Below are the code and all the weights of a small trained network. Each question names an input and a class and asks about switching units off, where a switched-off unit gives its printed mean instead of its output.

import numpy as np


def w(rows, s, z=0):
    codes = np.array(rows[::2]) - 128.0
    scale = np.full(codes.shape[1], s)
    scale[-1] = z or s
    return codes * scale


def f(y):
    return np.maximum(y, 0)


def log_softmax(a):
    a = a - a.max(-1, keepdims=True)
    return a - np.log(np.exp(a).sum(-1, keepdims=True))


def net(x, mask):
    res = np.array(x, float).reshape(1, 5) / 4 @ E
    y = f(res @ A[0][:, :-1].T + A[0][:, -1])
    res = res + np.where(mask, y, B[0][:, -1]) @ B[0][:, :-1]
    return log_softmax(res[-1] @ U[:, :-1].T + U[:, -1])


A, B = {}, {}
E = w([
[42,114,239,139,35,3,150,212,118,165,58,181],'x0',
[180,101,117,71,134,127,121,122,172,97,139,158],'x1',
[71,131,71,125,119,188,182,162,105,29,154,119],'x2',
[188,36,130,137,121,143,117,3,40,140,93,162],'x3',
[135,120,143,134,161,106,107,165,132,115,135,165],'x4',
],0.011)
A[0] = w([
[150,100,175,82,108,77,122,90,78,179,136,140,18],'n1',
[171,146,120,122,187,162,100,81,143,185,128,65,212],'n2',
[157,195,102,128,158,44,122,162,191,191,156,69,136],'n3',
[112,175,60,136,172,140,204,171,154,25,189,88,97],'n4',
[142,101,92,96,41,99,113,150,151,180,185,159,86],'n5',
[191,122,127,156,128,114,147,96,73,182,128,154,53],'n6',
[228,92,112,200,186,171,84,121,102,181,132,168,66],'n7',
[85,46,92,138,69,153,182,163,90,34,119,164,105],'n8',
[87,124,192,115,96,105,253,142,195,123,38,187,111],'n9',
[132,169,173,92,98,173,114,207,226,237,150,106,52],'n10',
[174,48,167,155,37,55,37,126,98,141,51,121,45],'n11',
[166,77,131,126,70,67,117,134,77,167,53,122,2],'n12',
],0.0079,0.0037)
B[0] = w([
[109,102,85,84,115,92,96,174,132,67,155,78,174],'n1',
[90,191,174,163,115,137,93,117,86,148,133,152,229],'n2',
[197,213,152,152,108,136,130,70,119,140,119,176,210],'n3',
[108,50,126,136,163,128,84,175,165,154,171,51,252],'n4',
[99,115,131,121,162,197,207,129,124,127,91,151,152],'n5',
[161,143,162,84,76,142,173,136,158,130,106,126,170],'n6',
[138,158,144,133,96,149,135,101,69,156,107,182,206],'n7',
[147,153,153,186,150,180,154,59,103,152,134,254,196],'n8',
[159,127,163,168,83,164,187,109,141,166,176,204,219],'n9',
[115,151,172,90,82,180,219,82,145,179,131,180,206],'n10',
[136,100,89,35,137,80,112,100,167,88,159,61,211],'n11',
[97,135,130,86,134,141,82,142,104,56,75,65,184],'n12',
],0.0093,0.013)
U = w([
[146,164,141,165,144,181,134,108,74,137,182,220,251],'0',
[161,95,175,124,68,78,132,73,33,174,62,251,49],'1',
[113,60,84,77,151,72,93,247,137,59,213,2,50],'2',
],0.0061,0.0026)

Each question gives the input, the list of numbers given to net, and the class t.
The units are the neurons (one row each of A and B). Each row of codes is followed by its name. A weight is (code - 128) times the scale printed after its matrix; where a second scale follows, it is the last column's (A, B and U).
mask holds one flag per neuron, in row order. A switched-off neuron (its flag False) gives its mean, the last column of its row in B, instead of its output. The means were averaged over made-up inputs and are rounded, as every weight is.
A unit's drop is (log p(t) with every unit on - log p(t) with that unit switched off) / (log p(t) with every unit on - log p(t) with every unit switched off).
The circuit of an input: a set's keep is (log p(t) with only the set's units on - log p(t) with every unit switched off) / (log p(t) with every unit on - log p(t) with every unit switched off). Starting from all 12 units, units are removed one at a time, each time the one whose removal leaves the highest keep (on an exact tie, the one counted first), for as long as the keep stays at least 0.8.
circuit, biggest first: the units of the circuit, biggest drop first
unit that matters most: the unit with the biggest drop
k most important neurons: the k neurons with the biggest drops, biggest first
drop of u: that unit's drop, to one decimal
input [-8,-1,-4,2,1], class 1: circuit, biggest first	(n7 n4)
input [6,-3,0,3,7], class 2: unit that matters most	n11
input [3,-6,-4,1,-1], class 2: circuit, biggest first	(n11 n8 n7)
input [7,4,0,5,6], class 2: circuit, biggest first	(n11 n1)
input [1,-5,-4,3,8], class 2: circuit, biggest first	(n11 n8 n1)
input [-4,2,1,-6,6], class 2: 3 most important neurons	(n4 n8 n9)
input [-8,-1,-8,5,-3], class 1: 3 most important neurons	(n7 n6 n4)
input [-7,2,6,-2,2], class 2: drop of n4	0.8
input [0,5,2,-1,5], class 2: drop of n3	0.3
input [-4,2,5,-5,-3], class 2: drop of n4	0.4
